Each row is followed by roughly how far along a hidden order it lies, from 0 to 9. A new part has a new order.
(in the rows, 128 means zero)
[123 137 129 139 115 139 127 123 146 158 112 102 110 112 114 163 162 128
 112 120 122  65 147 133 143 151  91  58]	3
[123 120 102 140  96 106 121 133 158 143 177 114 130  82 140 137 195 157
  95 138 119 139 138 131 148 159 196  59]	3
[121 142 140 145 114 140 136 139 160 151 123  94 113  87 115 158 221 125
 113 113 126  87 143 138 163 154 106  52]	3
[124 134 135 130 117 143 128 109 144 157  89 107 106 109 109 161 146 108
 127 128 106  63 130 128 138 136  82  80]	3
[130 145 172 148 143 133 133 166 114  83 144 124 128 143 117  78 150  90
 125 110 137 125 172 153 142 106  96 157]	6
[132 121 126 134 129 101 135 193 152 110 208 159 151   7 151  81 172 171
 109 118 186 210 103 121 141 167 178 124]	6
[130 133 155 131 141 142 140 159 124 100 165 120 119 100 117  69 124  94
 131  91 163 176 128 131 130 124  91 167]	6
[126 138 166 156 118 137 114 158 137 110 222  85 130  59 115 108 189 152
 109  85 165 109 153 142 108 150 101  50]	1
[134 135 102 120  99 113 115 140 140 135 174  99 139  21 147 147 143 169
 127 140 182 173  74 107  93 175 141  45]	0
[125 122 116 104 143 142 152 132 143 143  55 160  87 117 115 132  74 105
 136  99 124 150 104 116 146 126  82 178]	9
[131 134 102 128 116 123 104 119 111 115 153 107 146 125 142 144  96 150
 133 152 144 138  75 120  73 126 150  66]	0
[134 135 156 143 145 138 136 151 113  82 121 124 122 132 120  56 117  96
 140 100 146 136 141 133 139 100  68 157]	6
[125 139 151 147 129 143 129 106 134 133  91 102 111 172 116 168 171 105
 122 143  97  32 174 147 147 127  98  89]	3
[133 124 145 142 139 116 124 148 115  96 172 150 156 134 143  76 122 154
 117 138 149 174 125 139 131 114 153 174]	6
[128 138 146 136 144 138 148 177 134 106 180 119 117   1 117  85 128 114
 137  81 175 172 122 125 139 145 100 139]	6
[134 116 118 121 139 111 136 166 130 128 182 155 148  20 147  78 120 151
 123 137 174 205  81 112 124 149 175 156]	6
[132 125 124 130 133 110 125 155 136 113 170 156 151  80 146  86 111 152
 121 139 152 182 111 120 120 126 176 180]	6
[117 128 147 132 139 133 143 155 152 142 106 153 103 132 116 113 169 102
 112  87 116 119 166 144 178 133 107 159]	9
[134 140 128 138 104 108 101 129 126 130 188 100 151  69 139 144 145 163
 120 142 167 150  91 107  88 158 159  70]	0
[131 129 117 129 101 113 102 126 118 119 162  98 145  75 148 145 120 156
 128 148 163 152  86 121  89 143 140  87]	0
[130 140 156 132 151 141 136 166 126  91 171 117 124  99 126  76 122 103
 133  95 156 141 162 138 131 130  93 161]	6
[130 139 160 166 138 105 110 144 124  82 175 169 174 208 144  60 169 135
 105 164 115 140 201 155 139  79 188 190]	6
[128 138 149 120 148 137 145 163 115 101 145 120 115  96 117  83  96 104
 137  89 160 152 125 127 130 127  72 129]	6
[124  89 106 112 130 108 148 145 156 159 129 153 120  52 146 150 180 135
 113 135 135 185 111 110 160 164 188 148]	8
[117 110 105  86 145 157 154 103 125 143  39 170  89 141 116 135  18 102
 173 101 110 138  84 102 139 123  75 205]	9
[133 118 105 114 130 110 140 179 147 132 186 148 139   1 157  85 119 164
 131 115 183 219  86 109 122 170 182 138]	6
[117 147 152 157 112 127 134 169 161 163 149  76 112  26 116 162 255 144
 106  93 140  52 157 145 171 174 125  18]	3
[124 104 110 123 134 100 146 143 154 153 112 149 134 103 143 141 185 119
  99 142 122 161 146 126 163 160 203 158]	8
[131 139 121 155  99 102 105 169 152 146 244  84 151   1 146 121 240 178
  95 121 183 169 104 130 117 184 195  15]	0
[120 113 108 104 129 103 150 146 157 165 140 151 127  64 140 152 184 132
  98 138 129 179 127 116 169 149 190 138]	8
[130  87 110 100 128 112 142 117 138 144  79 156 129 153 147 146 133 122
 123 156 113 149 128 120 142 119 183 184]	8
[127  82  97 114 132 114 150 126 155 160  85 154 128  63 147 146 146 122
 117 138 128 188 105 112 160 142 173 172]	8
[131 127 141 107 150 141 149 147 120 109 140 141 114 112 119  88  66  92
 153  89 160 155 100 117 128 123  98 163]	6
[120 131 113 117 122 145 135 108 136 162  90 106  95 109 113 154 130 126
 141 118 121  64 116 117 141 145  91  71]	3
[119 132 135 131 122 146 135 116 132 152  96 101  98  73 115 170 155 124
 123 119 118  85 136 127 152 136  99  67]	3
[129 140 166 139 149 139 132 159 114  85 141 117 124 151 114  51 127  93
 130 103 148 140 165 147 131 102  93 179]	6
[127 136 143 139 122 146 126  99 142 150  78 105 107 158 111 162 164 114
 124 138  97  37 162 130 142 123 103  97]	3
[132 131 115 146 107 107 101 160 132 135 208  90 152  42 146 127 204 171
 112 136 173 167  96 129  96 157 151  53]	0
[121 100 102 117 127 108 143 152 164 156 119 143 132  54 143 136 213 122
 103 120 142 185 127 119 167 160 191 135]	8
[121 142 140 157 117 135 128 140 147 150 132  94 106 110 111 151 240 142
 101 117 118  75 187 148 173 151 116  63]	3
[121  92 108 121 127 100 141 155 162 160 129 143 134  74 145 136 226 140
  93 141 128 156 140 127 179 160 192 138]	8
[115 117 110 101 138 142 154 168 165 162  98 148  88   1 128 115 128 125
 132  71 171 177  77 103 155 178  96 117]	9
[120  94  82  85 128 108 150 152 155 176  99 154 118  13 151 143 130 134
 121 140 174 194  80  88 155 169 181 144]	8
[133 117 120 128 141 109 132 154 125 118 142 156 146  94 144  77 122 142
 131 140 151 180 102 120 114 130 163 156]	6
[119 137 140 140 124 138 122 109 137 140  96 105 104 160 112 160 160 113
 122 131 102  48 156 134 151 128  78  88]	3
[133 125 134 140 137 106 124 157 132 113 188 148 144  78 146  76 146 147
 117 117 156 196 123 131 131 137 177 147]	6
[133 147 172 163 126 138 111 121 120 107 190 100 131 149 108 112 168 137
 121 143 128  67 182 150 113 118  76  83]	1
[128 141 151 125 149 145 140 167 113 101 138 120 113 102 117  84 117 107
 142  89 156 147 132 128 126 125  74 160]	6
[117 119 136 114 141 146 157 150 144 149  80 156  96  80 116 119 130 112
 132  87 127 136 131 119 160 138  96 151]	9
[118 126 131 119 140 145 149 113 140 134  75 161  92 149 115 118 117  97
 128 102 111 141 143 133 166 122 108 166]	9
[135 135 138 123 125 150 117 130 121 117 157 107 119  77 113 107  87 140
 148 100 153  91  88 117 101 143  71  81]	1
[134 137 155 143 128 143 124 139 118 101 183 103 125 104 113 110 124 151
 130  94 140 142 140 136 106 133  82  77]	1
[117 112  83  80 131 141 179 177 166 179  90 149  74   1 127 131  80 137
 148  77 179 195  32  83 158 192  91 107]	9
[120 132  92 101 115 152 145 114 145 139  71 103  94  82 116 184  99 129
 138  92 130  87  79 106 131 159  91  61]	3
[121 146 154 148 122 142 118 106 126 136  86 103 116 172 113 154 175 114
 123 124  90  29 197 148 154 116 112  97]	3
[129 118  83  98  98 117 121  89 115 154 118 154 128 142 135 175  86 149
 133 154 116 124  84 107 109 132 166  96]	3
[124  85  96 108 131 109 149 143 154 151 101 150 126  82 145  91 160 128
 102 147 128 192 111 113 159 149 164 148]	8
[122 131 148 147 142 140 144 133 143 138  90 156 102 164 113 121 148  96
 115  99 105 122 173 141 172 116  96 184]	9
[126  95 108 127 136 105 136 133 148 157 109 155 128 107 144 140 162 122
  98 150 110 152 146 126 159 140 174 177]	8
[132 118 110 115 136 112 132 163 127 126 176 155 137  23 148  80 119 150
 131 123 160 201  43 118 120 148 181 140]	6
[123 123  91 115  95 117 128 119 143 168 145 123 121  61 136 172 158 166
 109 139 130 139  85 110 140 156 180  61]	3
[130 138 134 120 122 149 134 160 134 117 172  99 113  20 116 118 119 137
 140  82 176 122  91 111  99 167  68  51]	1
[118 135 131 124 140 146 133 110 145 148 107  98 110 141 115 175 150 109
 137 119 106  56 140 133 146 133  90  95]	3
[128 128 146 140 142 136 143 179 131 105 172 119 131  55 120  78 138 112
 131  79 177 145 133 128 144 149  82 135]	6
[123 118 141 117 142 142 149 147 145 146  85 156 104 110 121 111 121 103
 129  94 117 131 138 130 166 134 112 161]	9
[136 122 115 122 139 112 140 149 124 113 161 150 146 103 144  87  97 145
 135 141 152 180 107 120 117 126 172 185]	6
[129 140 117 141  96 109 109 162 132 130 196  95 149  59 146 156 150 166
 116 144 169 152  91 121 104 161 176  51]	0
[136 135 116 133 117 125 102  81 108 111 143 120 149 169 131 149  84 135
 134 165 118 133 124 126  71 113 134 116]	0
[126 118  99 123  97 115 122 118 149 158 150 127 132  91 138 163 161 162
 107 141 115 120 112 123 143 145 163  74]	3

Part 2:
[114 119 114 111 173 104 150 133  70 219 121 148 114 123  91 109 170 171]	8
[117 121 141 129 136 101 153 138  83 183 116 144 104 131  73 104 154 159]	8
[110 130 153 128 135 105 193 121 103 144 112 121 142 159 108 123 135 156]	3
[100 120 133 109 194  56 152 175  65  76 110 106 136 180 135 104 128 145]	4
[103 144 116 106 154 164 195 121 127 231 136 114 157 126 136 150 163 153]	7
[ 97 133 116  96 185 127 145 194 106 146 136  98 147 142 160 134 154 134]	6
[119 125  97 106 205  82  78 147  79 141 121 125 113 130 112 106 140 141]	0
[107 115 129 117 156  90 172 146  74 176 117 137 127 148 105 112 157 161]	2
[107 128 165 130 130 106 201 142 101 153 118 121 141 153 108 125 143 153]	3
[109 124 149 127 136  99 181 132  88 157 115 116 136 149 102 116 144 158]	2
[ 95 156 130 103 215 101 163 126 111 147 112  75 174 178 148 151 116 152]	5
[109 150 142 113 145 163 168 127 156 153 137  94 167 143 171 165 128 125]	6
[107 116 117 117 166  89 143 179  74 139 121 132 105 139  99  99 154 151]	1
[118 122  90 107 196  91 104 127  68 208 117 144 102 121  86 104 161 166]	8
[103 142 159 136 117 120 225 126 120 152 114 107 148 162 103 134 134 148]	3
[123 121 130 123 169  78 124 108  83 146 110 135 114 142  91 102 134 157]	2
[ 84 131 135  93 208  75 184 189  78 121 116  87 152 188 163 131 136 148]	5
[100 131 110 101 163 137 158 181 111 135 143 104 138 135 165 130 156 127]	6
[108  92 138 124 149  54 163 170  41 134 109 150  91 150  82  77 159 166]	9
[116 147 132 121 155 137 163 100 124 216 121 119 144 133 111 145 141 159]	1
[100 128 119 102 163 126 154 180 114 103 141 100 148 145 169 128 148 119]	6
[106 114 154 128 112  93 183 177  87 118 122 126 115 146 104 104 152 142]	2
[112 142 153 131 115 132 192 128 146 106 123 101 153 157 148 150 114 127]	4
[112 133  91  98 217 106  90 135  87 182 129 120 124 124 115 114 154 150]	7
[117 132 146 133 134 106 168 117 109 152 114 126 132 139  93 118 131 149]	2
[115 140  97 105 191 122 123 136 103 196 129 118 135 118 111 122 156 149]	7
[116 137  85 104 190 125  94 151 112 142 136 110 136 120 135 124 139 126]	6
[121 131 140 129 163  91 147  96  83 211 105 143 118 136  66 115 143 176]	9
[ 96 144 105  95 222 107 130 153 102 147 128  90 144 150 148 132 139 140]	6
[106 124 120 115 156 112 181 121  76 233 118 140 123 129  85 118 171 173]	8
[110 124 133 122 139 114 167 138  91 183 119 133 145 142 106 120 153 157]	2
[117 137 134 129 161  92 147 121 102 156 107 118 127 150  87 117 124 152]	2
[109 107 118 108 160  98 144 185  62 148 128 139 105 132 120 102 166 146]	1
[102 110 159 118 112 113 180 204 108  53 134 106 132 160 170 121 139 112]	4
[123 135 159 140 132 100 174  76 100 194 102 138 126 141  69 119 133 170]	9
[117 135 158 137 128 106 175 122 123 115 114 114 133 155 110 126 120 139]	3
[101 112 110 106 172  86 166 190  63 152 124 129 112 141 113  99 165 153]	1
[111 120 140 131 114 131 204 119  97 214 123 145 126 126  86 123 170 162]	8
[121 126 140 134 143  98 156  94  87 188 111 143 112 129  67 106 148 164]	9
[106 121 134 121 138 110 194 148  89 183 119 133 123 146 109 125 156 159]	2
[111 138 102 103 225  84 108 108  75 206 110 119 129 146 107 124 141 172]	0
[125 112  84 103 179 111  60 184 100  87 143 128 111 116 151 102 146 111]	6
[111 114 158 139  79 131 217 170 113 113 132 134 124 133 109 111 151 132]	2
[ 98 121 140 106 163  92 170 185  95  86 124 102 150 171 165 126 133 130]	5
[117 125 130 121 160 106 136 163  95 153 123 130 119 132 100 109 147 150]	1
[ 97 129  93  84 228  85 123 191  71 135 129 100 133 150 148 114 151 142]	6
[101 126 128 109 132 133 159 202 124  74 143  97 147 150 172 133 140 109]	5
[ 81 157  99  81 255  84 142 154  75 183 117  71 154 171 136 131 145 164]	6
[123 144 107 119 175 136 117 127 123 184 133 119 114 100  95 121 146 138]	7
[105 112 139 118 148  98 174 166  67 194 120 146 116 131  85  97 176 167]	8
[113 158 155 132 147 113 190  81 128 173 104 100 159 167 108 153 110 161]	3
[120 146 127 128 133 150 137 117 144 160 132 114 137 118 113 138 134 130]	0
[105 113 116 108 161 105 164 184  82 148 130 129 119 137 123 109 164 145]	0
[111 117  86 100 196 111 107 183  82 154 137 126 112 119 131 108 160 138]	7
[ 94 123 113  95 221  61 140 194  68  72 120  90 137 177 154 109 132 136]	5
[111 154 131 121 161 132 181  77 118 228 113 118 144 140  96 140 139 169]	1
[101 118 133 112 197  52 151 161  51 141 101 123 122 170 100 101 141 169]	3
[ 94 137  80  78 255  80 119 154  62 204 117 104 136 155 135 121 153 168]	6
[108 142 133 117 140 148 194 132 125 206 128 118 155 139 129 149 154 151]	0
[122 131 126 124 145 121 135 120 112 162 125 131 121 123 103 118 142 144]	1
[105 137 130 115 152 119 151 172 131  70 132  91 151 157 159 135 122 115]	5
[107 123  96 100 167 129 157 172  91 183 137 126 121 124 132 125 168 146]	7
[116 118 119 111 220  45 113 125  44 166  97 134 117 158  94 101 131 174]	2
[103 113  98  94 177 108 128 215  90  95 139 113 119 144 172 116 153 119]	6
[109 147  99 107 219 106 131 120  88 236 117 118 134 124  85 119 153 173]	7
[ 96 131 108  94 186 126 148 186  96 164 139 108 138 139 152 125 161 139]	6
[105 138 129 113 168 126 175 137 109 173 127 114 135 142 126 130 147 146]	0
[129 120 110 123 134 124  94 167 117 102 138 133 102 117 121 109 142 113]	0
[106 121 104 107 142 128 159 215 118  82 142 107 145 145 174 127 142 112]	5
[116 102  97  99 202  64  78 215  53 102 127 133  93 132 123  82 154 132]	0
[111 129 133 120 163  95 170 121  87 182 113 129 124 143  96 117 143 162]	2
[ 97 120 126 109 182  79 172 168  63 170 115 124 125 151  97 101 159 164]	1
[118 132 113 112 174 110 112 167 106 137 128 118 128 129 121 116 136 134]	0
[ 91 151 173 128 127 138 255 120 120 212 116 104 157 157  97 145 152 170]	2
[109 122 155 131 126  98 187 133 101 119 114 123 118 158 110 116 135 145]	3
[104 119 135 119 171  76 160 152  70 145 111 126 117 152  92 103 148 158]	2
[ 96 134 124 108 187  86 152 183  99  79 121  88 143 173 150 124 124 129]	5
[ 97 119 160 125 125  91 201 172  89 108 117 112 140 172 123 120 141 143]	3
[118 126 158 134 109 117 153 157 131  84 123 113 129 157 139 131 118 126]	4
[111 120 137 132 161  64 179 150  67 137 105 133 110 149  61  91 143 163]	9
[ 93 135 135 109 197  84 172 136  71 191 111 113 133 153  88 112 157 172]	1
[106 147 133 116 180 112 124 165 126  89 123  85 152 157 146 135 109 123]	5
[114 122  95  96 192  91  86 168  96  88 131 112 128 145 161 120 129 121]	5
[ 88 120 141 109 159  82 185 187  82  87 119  97 145 178 153 121 137 139]	4
[109 138 115 110 204  97 129 119  84 191 116 116 132 141 101 120 143 164]	1
[109 126 144 130 127 105 184 132  99 145 116 125 132 151 104 117 144 150]	2
[117 132 143 133 133 107 173 108 110 150 114 125 124 147  97 125 132 151]	2
[105 130 142 116 166  99 163 142  89 177 118 122 127 139  97 116 151 159]	1
[118 123 109 116 174  94 127 121  82 176 116 136 103 133 103 113 146 155]	1
[113 126  94 105 204  80  69 183 114  58 125  99 132 151 152 112 118 116]	5
